Below is a small trained network, with its code and all its weights. Each question gives an input and a target symbol and asks what happens when units are switched off, that is, made to give their printed mean instead of their output.

import numpy as np


def w(rows, s, z=0):
    codes = np.array(rows[::2]) - 128.0
    scale = np.full(codes.shape[1], s)
    scale[-1] = z or s
    return codes * scale


def f(y):
    return np.maximum(y, 0)


def softmax(a):
    e = np.exp(a - a.max(-1, keepdims=True))
    return e / e.sum(-1, keepdims=True)


def log_softmax(a):
    a = a - a.max(-1, keepdims=True)
    return a - np.log(np.exp(a).sum(-1, keepdims=True))


def net(x, mask):
    ids = ['ΛΠΣΩαεηθμφψ'.index(c) for c in x.split()]
    T = len(ids)
    res = E[ids] + P[:T]
    u = 0
    for l in range(3):
        q, k, v = (res @ M[l].T for M in (Q, K, V))
        z = softmax(np.where(np.tri(T) > 0, q @ k.T / 4**0.5, -1e9)) @ v
        res = res + np.where(mask[u], z, O[l][:, -1]) @ O[l][:, :-1]
        u += 1
        y = f(res @ A[l][:, :-1].T + A[l][:, -1])
        res = res + np.where(mask[u : u + 8], y, B[l][:, -1]) @ B[l][:, :-1]
        u += 8
    return log_softmax(res[-1] @ U[:, :-1].T + U[:, -1])


Q, K, V, O, A, B = {}, {}, {}, {}, {}, {}
E = w([
[117,56,204,123,183],'Λ',
[112,57,73,92,191],'Π',
[159,145,122,157,106],'Σ',
[132,173,204,7,128],'Ω',
[83,97,215,101,162],'α',
[29,84,142,80,104],'ε',
[206,34,95,151,75],'η',
[186,147,89,176,189],'θ',
[166,131,125,144,70],'μ',
[167,122,155,122,46],'φ',
[55,193,134,170,156],'ψ',
],0.015)
P = w([
[146,112,181,253,125],'0',
[115,102,132,224,72],'1',
[94,98,115,199,69],'2',
[93,98,92,173,77],'3',
[82,98,78,149,85],'4',
[76,97,69,129,89],'5',
[70,107,60,121,96],'6',
[55,113,54,122,96],'7',
],0.0048)
Q[0] = w([
[125,168,117,225,62],'0.h0',
[89,42,191,104,105],'0.h0',
[167,172,171,102,78],'0.h0',
[49,7,124,164,142],'0.h0',
],0.012)
K[0] = w([
[145,143,158,180,73],'0.h0',
[126,49,107,81,96],'0.h0',
[127,187,166,93,97],'0.h0',
[124,9,71,147,136],'0.h0',
],0.014)
V[0] = w([
[103,111,247,103,94],'0.h0',
[173,130,150,129,47],'0.h0',
[137,186,192,58,95],'0.h0',
[2,106,135,129,163],'0.h0',
],0.0069)
O[0] = w([
[209,254,252,152,131,254],'0.h0',
[50,211,148,110,226,146],'0.h0',
[155,213,153,41,81,73],'0.h0',
[117,63,241,123,19,227],'0.h0',
],0.0052,0.0025)
A[0] = w([
[96,58,119,104,39,92],'0.n0',
[53,2,133,157,152,152],'0.n1',
[105,86,199,178,152,104],'0.n2',
[76,204,90,136,181,65],'0.n3',
[169,160,23,176,159,254],'0.n4',
[125,149,130,103,45,175],'0.n5',
[228,101,97,203,113,161],'0.n6',
[159,72,70,159,155,181],'0.n7',
],0.0075,0.0031)
B[0] = w([
[203,66,119,123,130,185],'0.n0',
[134,114,80,115,206,253],'0.n1',
[77,137,61,99,147,198],'0.n2',
[181,118,194,168,137,139],'0.n3',
[107,66,158,127,2,182],'0.n4',
[134,132,99,89,95,177],'0.n5',
[128,99,228,138,92,176],'0.n6',
[121,178,99,92,85,177],'0.n7',
],0.0085,0.0073)
Q[1] = w([
[136,50,90,140,95],'1.h0',
[166,35,83,108,95],'1.h0',
[140,205,141,241,3],'1.h0',
[144,163,70,62,254],'1.h0',
],0.0051)
K[1] = w([
[121,107,89,133,147],'1.h0',
[107,89,70,107,105],'1.h0',
[91,130,152,254,125],'1.h0',
[63,195,102,31,179],'1.h0',
],0.0073)
V[1] = w([
[143,154,226,88,98],'1.h0',
[189,169,42,61,132],'1.h0',
[221,53,85,164,99],'1.h0',
[3,141,97,136,93],'1.h0',
],0.0057)
O[1] = w([
[64,83,150,61,71,192],'1.h0',
[84,154,2,187,63,6],'1.h0',
[137,153,199,234,78,221],'1.h0',
[105,209,110,25,176,159],'1.h0',
],0.0062,0.002)
A[1] = w([
[155,102,234,125,120,177],'1.n0',
[154,159,229,160,160,191],'1.n1',
[2,137,116,90,194,178],'1.n2',
[107,90,123,37,22,252],'1.n3',
[145,140,65,121,118,33],'1.n4',
[57,209,171,23,87,213],'1.n5',
[55,245,166,56,143,174],'1.n6',
[89,80,96,61,190,147],'1.n7',
],0.0077,0.0034)
B[1] = w([
[224,105,210,66,132,216],'1.n0',
[254,34,142,119,215,177],'1.n1',
[126,129,88,44,194,205],'1.n2',
[126,215,122,161,83,254],'1.n3',
[141,123,166,152,163,133],'1.n4',
[129,203,125,166,135,220],'1.n5',
[169,240,120,182,163,185],'1.n6',
[60,154,74,54,89,209],'1.n7',
],0.0079,0.0099)
Q[2] = w([
[154,107,215,254,113],'2.h0',
[184,92,132,15,10],'2.h0',
[147,224,176,81,135],'2.h0',
[87,194,25,207,170],'2.h0',
],0.0057)
K[2] = w([
[149,68,134,147,130],'2.h0',
[94,151,141,105,5],'2.h0',
[160,148,175,172,136],'2.h0',
[119,132,101,166,162],'2.h0',
],0.011)
V[2] = w([
[110,2,210,62,121],'2.h0',
[99,208,58,175,249],'2.h0',
[180,161,143,137,234],'2.h0',
[126,85,203,83,198],'2.h0',
],0.0038)
O[2] = w([
[2,191,163,96,111,2],'2.h0',
[190,117,22,149,133,111],'2.h0',
[136,164,75,39,60,232],'2.h0',
[53,99,117,122,103,128],'2.h0',
],0.0059,0.0038)
A[2] = w([
[4,76,84,103,154,232],'2.n0',
[89,162,113,248,37,229],'2.n1',
[98,191,113,145,95,233],'2.n2',
[81,132,254,128,59,141],'2.n3',
[74,213,149,113,86,162],'2.n4',
[164,168,99,45,149,65],'2.n5',
[61,36,104,90,124,250],'2.n6',
[223,198,130,209,106,115],'2.n7',
],0.0071,0.0023)
B[2] = w([
[42,97,134,211,140,201],'2.n0',
[83,156,144,1,125,171],'2.n1',
[82,66,100,132,60,174],'2.n2',
[186,155,46,139,104,248],'2.n3',
[76,140,184,118,42,196],'2.n4',
[94,106,127,122,158,238],'2.n5',
[144,81,138,195,115,201],'2.n6',
[109,19,174,144,125,248],'2.n7',
],0.0073,0.011)
U = w([
[206,110,170,176,92,226],'Λ',
[33,170,91,62,48,170],'Π',
[123,149,104,112,146,5],'Σ',
[111,68,201,93,199,19],'Ω',
[196,159,26,42,153,124],'α',
[125,110,106,254,148,200],'ε',
[129,153,116,129,155,31],'η',
[76,158,73,96,165,113],'θ',
[133,155,112,130,157,13],'μ',
[136,177,109,135,172,142],'φ',
[117,206,134,53,196,194],'ψ',
],0.0061,0.0023)

Each question gives the input, a string of symbols that net reads in full, and the target symbol t.
The units are the heads (4 rows each of Q, K, V and O) and the neurons (one row each of A and B). Each row of codes is followed by its name. A weight is (code - 128) times the scale printed after its matrix; where a second scale follows, it is the last column's (O, A, B and U).
mask holds one flag per unit, layer by layer, with each layer's heads first. A switched-off unit (its flag False) gives its mean, the last column of its rows in O or B, instead of its output. The means were averaged over made-up inputs and are rounded, as every weight is.
A unit's drop is (log p(t) with every unit on - log p(t) with that unit switched off) / (log p(t) with every unit on - log p(t) with every unit switched off).
The circuit of an input: a set's keep is (log p(t) with only the set's units on - log p(t) with every unit switched off) / (log p(t) with every unit on - log p(t) with every unit switched off). Starting from the 12 units with the biggest drops (on a tie, the unit counted first), units are removed one at a time, each time the one whose removal leaves the highest keep (on an exact tie, the one counted first), for as long as the keep stays at least 0.8.
units of the circuit, in order: the units of the circuit, biggest drop first
k most important neurons: the k neurons with the biggest drops, biggest first
k most important neurons of layer l: the k neurons of layer l with the biggest drops, biggest first
input ε Ω φ θ, target Λ: 4 most important neurons => 0.n6, 0.n4, 0.n2, 0.n1
input Λ η Λ α ε φ, target Λ: 2 most important neurons => 0.n1, 0.n2
input Λ η ε ε Π Σ, target Λ: units of the circuit, in order => 0.n2, 1.h0, 0.n1, 0.n6
input ψ Ω Λ Π Π Π Ω, target Π: units of the circuit, in order => 1.h0, 2.n4, 1.n1
input ψ Ω ψ Ω Π ε ε, target ε: units of the circuit, in order => 0.h0, 0.n0, 0.n1, 1.h0
input Ω Ω Ω, target Π: units of the circuit, in order => 1.h0, 2.n4, 0.h0
input Λ μ Ω Ω ε ψ, target Π: 3 most important neurons of layer 0 => 0.n1, 0.n6, 0.n5
input ε η Ω Λ, target α: 3 most important neurons => 1.n6, 1.n5, 1.n3
input Λ Λ α ε Ω θ μ, target Λ: 3 most important neurons => 0.n2, 1.n7, 0.n1
input μ Λ Σ μ, target Π: 2 most important neurons of layer 0 => 0.n0, 0.n4
input Ω Ω ψ ε φ, target Λ: 3 most important neurons => 2.n7, 0.n1, 1.n6
input η η Σ Σ μ Σ, target Π: 2 most important neurons => 0.n4, 0.n6
input Σ ε η Λ μ ε Ω, target Λ: 3 most important neurons => 2.n7, 1.n6, 0.n1
input η α Λ Π Λ Λ Π μ, target Λ: 3 most important neurons => 0.n2, 0.n1, 1.n7
input Λ ε ε α α ψ, target Π: most important neuron => 0.n1
input Λ μ Ω α α μ ε, target α: 2 most important neurons => 1.n6, 1.n5
input ε Σ ε Ω η μ Λ, target θ: most important neuron => 2.n0
input ε Λ η Λ, target θ: 2 most important neurons of layer 1 => 1.n2, 1.n7
input ε θ Λ μ θ, target Π: 2 most important neurons => 0.n7, 0.n4
input η μ Λ Ω α, target α: 3 most important neurons => 1.n6, 1.n5, 0.n0
input μ μ ε Σ ψ ε θ μ, target Π: 3 most important neurons => 2.n1, 1.n1, 0.n1
input Σ μ ψ Ω θ ε Λ Λ, target α: 4 most important neurons => 1.n6, 1.n5, 0.n0, 0.n4
input Σ μ η φ Ω μ φ, target Π: 3 most important neurons of layer 2 => 2.n1, 2.n4, 2.n2
input α ε α ε Σ, target Λ: 3 most important neurons of layer 0 => 0.n2, 0.n1, 0.n6
input Σ Ω Λ μ Λ ε α Σ, target Π: 2 most important neurons of layer 1 => 1.n2, 1.n0
input Λ Ω α, target α: most important neuron of layer 0 => 0.n2
input Σ φ ε μ η Λ Σ φ, target Π: 2 most important neurons of layer 0 => 0.n6, 0.n5
input Λ Λ ε Λ μ Π ε, target ε: 2 most important neurons of layer 0 => 0.n1, 0.n0
input η ε ε, target θ: most important neuron of layer 1 => 1.n2
input ψ μ Λ φ μ Λ, target Ω: 3 most important neurons of layer 1 => 1.n3, 1.n6, 1.n5
